Here is a tiny trained network, its code and every weight. The questions are about switching its units off for an input and a target symbol, where a switched-off unit gives its printed mean instead of its output.

import numpy as np


def w(rows, s, z=0):
    codes = np.array(rows[::2]) - 128.0
    scale = np.full(codes.shape[1], s)
    scale[-1] = z or s
    return codes * scale


def f(y):
    return np.maximum(y, 0)


def softmax(a):
    e = np.exp(a - a.max(-1, keepdims=True))
    return e / e.sum(-1, keepdims=True)


def log_softmax(a):
    a = a - a.max(-1, keepdims=True)
    return a - np.log(np.exp(a).sum(-1, keepdims=True))


def net(x, mask):
    ids = ['ΘΞΩδεηπτ'.index(c) for c in x.split()]
    T = len(ids)
    res = E[ids] + P[:T]
    q, k, v = (res @ M[0].T for M in (Q, K, V))
    z = softmax(np.where(np.tri(T) > 0, q @ k.T / 3**0.5, -1e9)) @ v
    res = res + np.where(mask[0], z, O[0][:, -1]) @ O[0][:, :-1]
    y = f(res @ A[0][:, :-1].T + A[0][:, -1])
    res = res + np.where(mask[1:17], y, B[0][:, -1]) @ B[0][:, :-1]
    return log_softmax(res[-1] @ U[:, :-1].T + U[:, -1])


Q, K, V, O, A, B = {}, {}, {}, {}, {}, {}
E = w([
[6,106,85,105,110,163],'Θ',
[50,81,132,61,188,114],'Ξ',
[153,150,96,192,94,190],'Ω',
[106,94,243,89,180,90],'δ',
[208,106,139,109,224,130],'ε',
[41,119,174,141,86,157],'η',
[54,92,204,102,155,155],'π',
[155,129,73,150,147,181],'τ',
],0.016)
P = w([
[102,147,160,3,146,245],'0',
[70,198,133,125,222,119],'1',
[68,143,162,175,236,103],'2',
[78,87,171,178,183,132],'3',
[84,62,172,106,129,189],'4',
[103,134,100,47,71,132],'5',
[84,246,107,67,186,103],'6',
[63,236,131,161,246,72],'7',
[72,107,153,217,206,75],'8',
[85,21,186,149,147,185],'9',
[134,111,199,86,124,142],'10',
[120,167,151,104,137,95],'11',
[98,214,175,153,199,69],'12',
],0.0083)
Q[0] = w([
[3,117,199,142,165,129],'H0',
[109,11,162,175,131,169],'H0',
[98,170,82,227,192,46],'H0',
],0.038)
K[0] = w([
[176,142,150,4,78,217],'H0',
[139,224,121,52,94,93],'H0',
[163,31,118,103,55,106],'H0',
],0.036)
V[0] = w([
[193,197,208,196,56,155],'H0',
[198,101,182,71,175,53],'H0',
[59,148,252,124,86,100],'H0',
],0.018)
O[0] = w([
[105,13,128,177,125,94,4],'H0',
[68,163,167,255,106,169,108],'H0',
[109,49,109,108,127,229,156],'H0',
],0.016,0.011)
A[0] = w([
[120,127,124,112,140,95,125],'N0',
[202,99,83,188,119,170,134],'N1',
[48,122,141,112,162,135,197],'N2',
[131,109,102,77,139,148,87],'N3',
[8,96,186,132,118,91,129],'N4',
[74,84,157,132,99,134,51],'N5',
[45,102,167,75,77,43,118],'N6',
[121,85,108,122,115,145,55],'N7',
[3,130,190,85,86,62,55],'N8',
[135,54,104,139,92,61,89],'N9',
[150,133,127,69,97,126,42],'N10',
[76,137,148,57,106,113,190],'N11',
[25,98,169,54,127,123,92],'N12',
[236,149,73,170,135,151,10],'N13',
[129,46,121,104,109,98,99],'N14',
[139,143,183,118,158,143,3],'N15',
],0.012,0.0051)
B[0] = w([
[185,80,118,125,91,198,190],'N0',
[197,114,132,138,146,49,185],'N1',
[122,103,158,159,91,106,215],'N2',
[81,131,199,136,84,160,251],'N3',
[133,194,50,38,105,104,189],'N4',
[88,111,87,66,185,106,181],'N5',
[87,176,90,138,109,248,193],'N6',
[140,146,190,157,165,148,194],'N7',
[89,16,191,110,196,91,185],'N8',
[173,108,131,45,101,178,160],'N9',
[95,124,77,149,153,67,245],'N10',
[168,93,134,196,149,83,246],'N11',
[199,164,140,109,134,128,226],'N12',
[88,70,162,45,143,110,176],'N13',
[84,152,69,233,71,90,195],'N14',
[83,138,74,149,91,131,179],'N15',
],0.016,0.017)
U = w([
[225,126,157,98,71,15,254],'Θ',
[152,191,120,193,112,108,145],'Ξ',
[103,66,105,134,53,105,111],'Ω',
[76,131,102,67,151,167,47],'δ',
[15,47,162,103,81,60,36],'ε',
[112,46,171,199,72,50,37],'η',
[143,89,221,93,88,133,164],'π',
[69,37,71,206,253,143,160],'τ',
],0.0043,0.004)

Each question gives the input, a string of symbols that net reads in full, and the target symbol t.
The units are the heads (3 rows each of Q, K, V and O) and the neurons (one row each of A and B). Each row of codes is followed by its name. A weight is (code - 128) times the scale printed after its matrix; where a second scale follows, it is the last column's (O, A, B and U).
mask holds one flag per unit, heads first, then neurons. A switched-off unit (its flag False) gives its mean, the last column of its rows in O or B, instead of its output. The means were averaged over made-up inputs and are rounded, as every weight is.
A unit's drop is (log p(t) with every unit on - log p(t) with that unit switched off) / (log p(t) with every unit on - log p(t) with every unit switched off).
The circuit of an input: a set's keep is (log p(t) with only the set's units on - log p(t) with every unit switched off) / (log p(t) with every unit on - log p(t) with every unit switched off). Starting from the 12 units with the biggest drops (on a tie, the unit counted first), units are removed one at a time, each time the one whose removal leaves the highest keep (on an exact tie, the one counted first), for as long as the keep stays at least 0.8.
circuit, biggest first: the units of the circuit, biggest drop first
most important unit: the unit with the biggest drop
k most important neurons: the k neurons with the biggest drops, biggest first
drop when u is switched off: that unit's drop, to one decimal
input Ξ δ Θ Ξ Ω, target τ: most important neuron -> N5
input η π Θ π Ξ π, target η: 3 most important neurons -> N14; N3; N11
input ε ε τ Ω π, target ε: circuit, biggest first -> H0; N8; N4
input δ Ω τ τ η τ π, target δ: circuit, biggest first -> H0; N4
input ε Ξ ε Ξ ε, target δ: circuit, biggest first -> H0; N13
input π τ Θ ε ε τ τ τ δ η, target π: circuit, biggest first -> H0; N12; N10
input ε η η, target ε: 3 most important neurons -> N8; N4; N12
input Ω π τ ε ε π Ξ Ξ, target Ω: circuit, biggest first -> H0; N14; N6; N9
input Θ Ω τ δ π π, target Θ: circuit, biggest first -> H0; N11
input ε Ξ ε ε π π, target ε: circuit, biggest first -> N8; H0; N4
input τ ε η Θ π Ξ Ω η, target τ: 3 most important neurons -> N8; N6; N3
input τ ε τ π Ω π Θ δ, target τ: 2 most important neurons -> N8; N6
input τ Ω δ Θ Ξ τ τ, target ε: circuit, biggest first -> N3; H0; N10; N13
input τ τ δ δ π δ Ω η τ η π, target τ: 2 most important neurons -> N6; N8
input π τ Ω τ ε δ Ξ Θ τ, target τ: 3 most important neurons -> N5; N3; N12
input π τ ε δ δ Θ Ω Θ τ, target ε: circuit, biggest first -> H0; N3; N10; N13
input δ τ ε τ Θ Ξ ε η δ δ ε η Θ, target δ: 2 most important neurons -> N4; N5
input η τ ε π τ Ξ, target η: most important unit -> N14
input π τ Θ δ Θ, target π: 2 most important neurons -> N12; N3
input ε η ε η δ η π τ Ξ Ω δ, target ε: circuit, biggest first -> N8; H0; N4
input π δ δ π Θ ε τ ε ε π π τ δ, target π: 2 most important neurons -> N12; N14
input Ω Θ Ω η π Ξ Θ Ω τ π δ, target Ω: 3 most important neurons -> N14; N6; N9
input ε Ξ Ω π ε Θ, target ε: most important unit -> N8
input η τ ε, target η: drop when H0 is switched off -> 1.5
input δ π π τ τ δ, target δ: drop when N5 is switched off -> 0.6
input τ ε τ Ω τ Ω Ω π π ε, target Ω: drop when H0 is switched off -> 1.0
input π δ η τ, target π: drop when N4 is switched off -> 0.0
input ε Ξ ε δ π Ξ τ ε δ ε, target Θ: most important neuron -> N3
